Below are the code and all the weights of a small trained network. Each question names an input and a class and asks about switching units off, where a switched-off unit gives its printed mean instead of its output.

import numpy as np


def w(rows, s, z=0):
    codes = np.array(rows[::2]) - 128.0
    scale = np.full(codes.shape[1], s)
    scale[-1] = z or s
    return codes * scale


def f(y):
    return np.maximum(y, 0)


def log_softmax(a):
    a = a - a.max(-1, keepdims=True)
    return a - np.log(np.exp(a).sum(-1, keepdims=True))


def net(x, mask):
    res = np.array(x, float).reshape(1, 2) / 4 @ E
    y = f(res @ A[0][:, :-1].T + A[0][:, -1])
    res = res + np.where(mask, y, B[0][:, -1]) @ B[0][:, :-1]
    return log_softmax(res[-1] @ U[:, :-1].T + U[:, -1])


A, B = {}, {}
E = w([
[126,101,95,195,66,175,64,1],'x0',
[176,215,63,173,157,176,99,136],'x1',
],0.014)
A[0] = w([
[148,83,150,175,139,123,116,167,2],'neuron 0',
[150,195,112,189,130,164,76,80,159],'neuron 1',
[87,104,255,73,92,61,152,152,221],'neuron 2',
[177,116,74,204,49,169,71,78,247],'neuron 3',
[164,200,103,136,160,151,167,193,216],'neuron 4',
[112,98,182,72,190,136,176,209,166],'neuron 5',
[177,207,100,174,160,142,79,146,214],'neuron 6',
],0.0099,0.0045)
B[0] = w([
[91,154,205,140,80,145,139,154,129],'neuron 0',
[151,90,89,169,156,213,58,135,212],'neuron 1',
[99,37,64,180,213,67,104,181,242],'neuron 2',
[37,189,80,254,124,137,46,92,253],'neuron 3',
[149,191,249,134,200,153,227,215,219],'neuron 4',
[96,78,150,111,142,84,222,184,236],'neuron 5',
[79,189,205,198,105,194,102,210,217],'neuron 6',
],0.0094,0.016)
U = w([
[173,118,110,120,99,164,71,107,38],'0',
[150,77,120,83,193,49,160,148,112],'1',
[160,161,130,195,146,179,92,145,186],'2',
[177,147,100,108,82,118,165,86,3],'3',
[143,184,160,90,117,141,199,180,86],'4',
[66,55,121,135,160,2,121,126,234],'5',
[59,139,74,185,40,160,32,30,212],'6',
[209,113,118,79,72,121,161,55,3],'7',
],0.011,0.0046)

Each question gives the input, the list of numbers given to net, and the class t.
The units are the neurons (one row each of A and B). Each row of codes is followed by its name. A weight is (code - 128) times the scale printed after its matrix; where a second scale follows, it is the last column's (A, B and U).
mask holds one flag per neuron, in row order. A switched-off neuron (its flag False) gives its mean, the last column of its row in B, instead of its output. The means were averaged over made-up inputs and are rounded, as every weight is.
A unit's drop is (log p(t) with every unit on - log p(t) with that unit switched off) / (log p(t) with every unit on - log p(t) with every unit switched off).
The circuit of an input: a set's keep is (log p(t) with only the set's units on - log p(t) with every unit switched off) / (log p(t) with every unit on - log p(t) with every unit switched off). Starting from all 7 units, units are removed one at a time, each time the one whose removal leaves the highest keep (on an exact tie, the one counted first), for as long as the keep stays at least 0.8.
units of the circuit, in order: the units of the circuit, biggest drop first
k most important neurons: the k neurons with the biggest drops, biggest first
drop when u is switched off: that unit's drop, to one decimal
input [-5,8], class 4: units of the circuit, in order => neuron 4
input [2,4], class 6: units of the circuit, in order => neuron 3; neuron 5
input [1,1], class 6: 2 most important neurons => neuron 4; neuron 5
input [3,-3], class 6: 2 most important neurons => neuron 5; neuron 4
input [3,6], class 6: 2 most important neurons => neuron 3; neuron 5
input [-4,8], class 4: 2 most important neurons => neuron 4; neuron 3
input [-2,-1], class 1: 2 most important neurons => neuron 3; neuron 6
input [-7,-1], class 1: 2 most important neurons => neuron 3; neuron 4
input [-6,-3], class 1: 4 most important neurons => neuron 3; neuron 6; neuron 4; neuron 5
input [3,-4], class 6: drop when neuron 5 is switched off => 1.5
input [-2,0], class 1: drop when neuron 3 is switched off => 0.6
input [6,7], class 6: drop when neuron 0 is switched off => 0.0
